Below are the code and all the weights of a small trained network. Each question names an input and a target symbol and asks about switching units off, where a switched-off unit gives its printed mean instead of its output.

import numpy as np


def w(rows, s, z=0):
    codes = np.array(rows[::2]) - 128.0
    scale = np.full(codes.shape[1], s)
    scale[-1] = z or s
    return codes * scale


def norm(h):
    return h / np.sqrt((h * h).mean(-1, keepdims=True) + 1e-5)


def f(y):
    return y / 2 * (1 + np.tanh(0.7978845608 * (y + 0.044715 * y**3)))


def softmax(a):
    e = np.exp(a - a.max(-1, keepdims=True))
    return e / e.sum(-1, keepdims=True)


def log_softmax(a):
    a = a - a.max(-1, keepdims=True)
    return a - np.log(np.exp(a).sum(-1, keepdims=True))


def net(x, mask):
    ids = ['αβγδεζηθλμξπστφω'.index(c) for c in x.split()]
    T = len(ids)
    res = E[ids] + P[:T]
    u = 0
    for l in range(2):
        q, k, v = (norm(res) @ M[l].T for M in (Q, K, V))
        z = softmax(np.where(np.tri(T) > 0, q @ k.T / 4**0.5, -1e9)) @ v
        res = res + np.where(mask[u], z, O[l][:, -1]) @ O[l][:, :-1]
        u += 1
        y = f(norm(res) @ A[l][:, :-1].T + A[l][:, -1])
        res = res + np.where(mask[u : u + 16], y, B[l][:, -1]) @ B[l][:, :-1]
        u += 16
    return log_softmax(norm(res)[-1] @ U[:, :-1].T + U[:, -1])


Q, K, V, O, A, B = {}, {}, {}, {}, {}, {}
E = w([
[142,171,122,214],'α',
[174,77,74,60],'β',
[135,151,123,12],'γ',
[175,45,242,132],'δ',
[2,142,166,65],'ε',
[190,79,61,130],'ζ',
[102,214,166,170],'η',
[198,168,96,164],'θ',
[121,199,157,49],'λ',
[164,82,81,36],'μ',
[137,121,103,241],'ξ',
[115,219,167,114],'π',
[161,91,75,222],'σ',
[101,207,162,189],'τ',
[3,176,178,192],'φ',
[184,92,65,185],'ω',
],0.0042)
P = w([
[78,221,4,123],'0',
[111,179,62,138],'1',
[137,171,92,134],'2',
[153,169,111,130],'3',
[162,162,131,128],'4',
[170,155,147,124],'5',
[174,146,162,120],'6',
[179,138,173,114],'7',
[178,131,182,119],'8',
],0.0031)
Q[0] = w([
[174,174,131,102],'L0H0',
[176,179,162,135],'L0H0',
[158,95,138,148],'L0H0',
[41,1,77,142],'L0H0',
],0.0071)
K[0] = w([
[127,133,192,165],'L0H0',
[162,96,184,100],'L0H0',
[129,175,155,94],'L0H0',
[74,202,2,129],'L0H0',
],0.0066)
V[0] = w([
[154,133,253,147],'L0H0',
[61,184,67,161],'L0H0',
[130,180,89,85],'L0H0',
[123,148,101,172],'L0H0',
],0.0039)
O[0] = w([
[124,2,161,132,112],'L0H0',
[167,219,27,92,144],'L0H0',
[170,180,54,172,248],'L0H0',
[165,154,113,99,135],'L0H0',
],0.0038,0.0013)
A[0] = w([
[222,78,45,85,105],'L0N0',
[132,143,126,120,95],'L0N1',
[100,122,81,144,70],'L0N2',
[150,176,172,110,122],'L0N3',
[101,118,84,142,50],'L0N4',
[127,127,143,147,134],'L0N5',
[167,3,88,105,184],'L0N6',
[137,97,95,226,80],'L0N7',
[109,107,101,137,2],'L0N8',
[127,110,206,99,173],'L0N9',
[90,47,149,177,216],'L0N10',
[87,166,149,140,113],'L0N11',
[161,161,138,87,154],'L0N12',
[131,173,140,234,92],'L0N13',
[119,123,118,133,28],'L0N14',
[2,133,141,83,177],'L0N15',
],0.0066,0.0016)
B[0] = w([
[114,31,95,68,250],'L0N0',
[149,139,125,113,133],'L0N1',
[101,133,96,168,101],'L0N2',
[195,150,166,94,201],'L0N3',
[92,139,102,171,90],'L0N4',
[124,119,142,153,130],'L0N5',
[165,148,187,172,199],'L0N6',
[171,58,120,132,146],'L0N7',
[61,153,127,172,68],'L0N8',
[125,60,174,137,231],'L0N9',
[23,123,219,64,185],'L0N10',
[184,137,144,164,136],'L0N11',
[212,128,131,56,229],'L0N12',
[230,90,128,144,203],'L0N13',
[104,139,124,143,84],'L0N14',
[255,101,110,117,160],'L0N15',
],0.01,0.0019)
Q[1] = w([
[188,102,107,141],'L1H0',
[181,91,196,107],'L1H0',
[204,119,134,60],'L1H0',
[1,216,130,189],'L1H0',
],0.014)
K[1] = w([
[79,110,188,136],'L1H0',
[207,71,162,67],'L1H0',
[163,76,159,137],'L1H0',
[83,199,9,148],'L1H0',
],0.012)
V[1] = w([
[172,240,191,154],'L1H0',
[124,132,196,53],'L1H0',
[79,155,93,2],'L1H0',
[129,183,170,100],'L1H0',
],0.0092)
O[1] = w([
[89,3,112,107,173],'L1H0',
[69,174,31,221,252],'L1H0',
[187,61,201,219,218],'L1H0',
[120,90,93,146,170],'L1H0',
],0.0071,0.0029)
A[1] = w([
[106,139,104,112,88],'L1N0',
[155,224,210,180,95],'L1N1',
[141,238,212,104,136],'L1N2',
[125,120,131,123,111],'L1N3',
[99,93,188,122,130],'L1N4',
[123,171,121,109,106],'L1N5',
[122,187,161,9,108],'L1N6',
[39,115,153,62,70],'L1N7',
[162,186,158,181,93],'L1N8',
[40,117,95,3,129],'L1N9',
[84,106,78,49,125],'L1N10',
[140,122,173,145,129],'L1N11',
[89,185,166,2,129],'L1N12',
[117,124,100,187,2],'L1N13',
[119,119,133,114,109],'L1N14',
[139,139,111,99,133],'L1N15',
],0.017,0.0037)
B[1] = w([
[150,147,121,126,97],'L1N0',
[78,57,107,96,151],'L1N1',
[142,132,202,120,144],'L1N2',
[132,134,125,124,128],'L1N3',
[160,60,82,145,253],'L1N4',
[164,137,130,128,104],'L1N5',
[50,142,100,157,158],'L1N6',
[192,120,215,200,191],'L1N7',
[172,157,178,130,137],'L1N8',
[10,69,150,113,135],'L1N9',
[184,124,166,93,140],'L1N10',
[152,165,115,136,192],'L1N11',
[251,41,135,200,133],'L1N12',
[165,123,175,102,113],'L1N13',
[138,141,132,114,123],'L1N14',
[92,112,167,142,178],'L1N15',
],0.031,0.0046)
U = w([
[82,181,229,123,106],'α',
[123,171,56,60,163],'β',
[227,211,104,181,168],'γ',
[150,104,149,159,73],'δ',
[104,135,167,215,93],'ε',
[200,101,114,27,125],'ζ',
[170,68,7,138,104],'η',
[64,76,148,72,144],'θ',
[112,91,133,194,135],'λ',
[187,154,219,103,88],'μ',
[100,88,153,62,154],'ξ',
[69,175,204,191,72],'π',
[55,65,151,109,87],'σ',
[162,160,216,105,113],'τ',
[24,80,74,165,90],'φ',
[62,210,87,162,253],'ω',
],0.016,0.0056)

Each question gives the input, a string of symbols that net reads in full, and the target symbol t.
The units are the heads (4 rows each of Q, K, V and O) and the neurons (one row each of A and B). Each row of codes is followed by its name. A weight is (code - 128) times the scale printed after its matrix; where a second scale follows, it is the last column's (O, A, B and U).
mask holds one flag per unit, layer by layer, with each layer's heads first. A switched-off unit (its flag False) gives its mean, the last column of its rows in O or B, instead of its output. The means were averaged over made-up inputs and are rounded, as every weight is.
A unit's drop is (log p(t) with every unit on - log p(t) with that unit switched off) / (log p(t) with every unit on - log p(t) with every unit switched off).
The circuit of an input: a set's keep is (log p(t) with only the set's units on - log p(t) with every unit switched off) / (log p(t) with every unit on - log p(t) with every unit switched off). Starting from the 12 units with the biggest drops (on a tie, the unit counted first), units are removed one at a time, each time the one whose removal leaves the highest keep (on an exact tie, the one counted first), for as long as the keep stays at least 0.8.
circuit, biggest first: the units of the circuit, biggest drop first
unit that matters most: the unit with the biggest drop
top k neurons: the k neurons with the biggest drops, biggest first
top k neurons in layer l: the k neurons of layer l with the biggest drops, biggest first
input θ γ γ ζ, target γ: circuit, biggest first : [L0H0; L1N4; L1N7; L1N1]
input λ γ ζ λ ε, target η: circuit, biggest first : [L0N15; L1N7]
input γ θ θ ζ ω π, target π: circuit, biggest first : [L1N6; L1N4; L0N3]
input ω δ γ γ τ, target η: circuit, biggest first : [L0H0; L1N4]
input γ ζ π γ, target ζ: circuit, biggest first : [L0H0; L1N7; L0N10; L1N4]
input η ξ λ ε, target η: circuit, biggest first : [L1N7; L0N15]
input ε π τ λ, target θ: circuit, biggest first : [L1H0; L1N10; L1N9]
input θ γ φ, target γ: unit that matters most : L0H0
input γ β β δ π θ ε μ, target θ: top 3 neurons : [L0N0; L1N9; L0N10]
input γ γ α γ λ π σ γ σ, target γ: top 2 neurons : [L0N3; L0N9]
input λ ω α τ γ π π γ ζ, target γ: top 2 neurons in layer 0 : [L0N0; L0N6]
input λ λ ξ, target η: top 2 neurons in layer 0 : [L0N9; L0N12]
input γ θ γ α π ζ μ, target α: top 3 neurons : [L0N0; L1N4; L0N6]
input λ ω ε θ ζ, target ω: unit that matters most : L1H0
input β ω α, target π: circuit, biggest first : [L1H0; L1N6; L1N4; L0N0]
input ε π λ α π η, target ζ: top 4 neurons in layer 0 : [L0N3; L0N12; L0N15; L0N13]
input π τ π θ θ ω β θ π, target ω: top 3 neurons : [L0N3; L0N10; L0N9]
input ε σ θ θ π θ, target ζ: top 2 neurons : [L0N10; L0N3]
input γ α γ φ ζ γ τ γ λ, target γ: top 3 neurons : [L1N1; L0N9; L0N0]
input θ π γ, target ζ: top 3 neurons in layer 0 : [L0N9; L0N10; L0N13]
input τ μ α λ, target φ: circuit, biggest first : [L1N6]
input θ γ θ μ, target ω: top 3 neurons in layer 0 : [L0N13; L0N10; L0N6]
input γ ω θ ζ θ ε γ, target β: top 4 neurons in layer 1 : [L1N7; L1N4; L1N12; L1N9]
input θ μ λ, target μ: top 2 neurons in layer 0 : [L0N0; L0N6]
input φ θ ζ γ μ, target γ: top 3 neurons : [L0N12; L1N4; L0N6]
input γ π θ π φ, target ζ: top 2 neurons : [L0N13; L0N15]
input μ μ γ, target μ: top neuron : [L1N8]
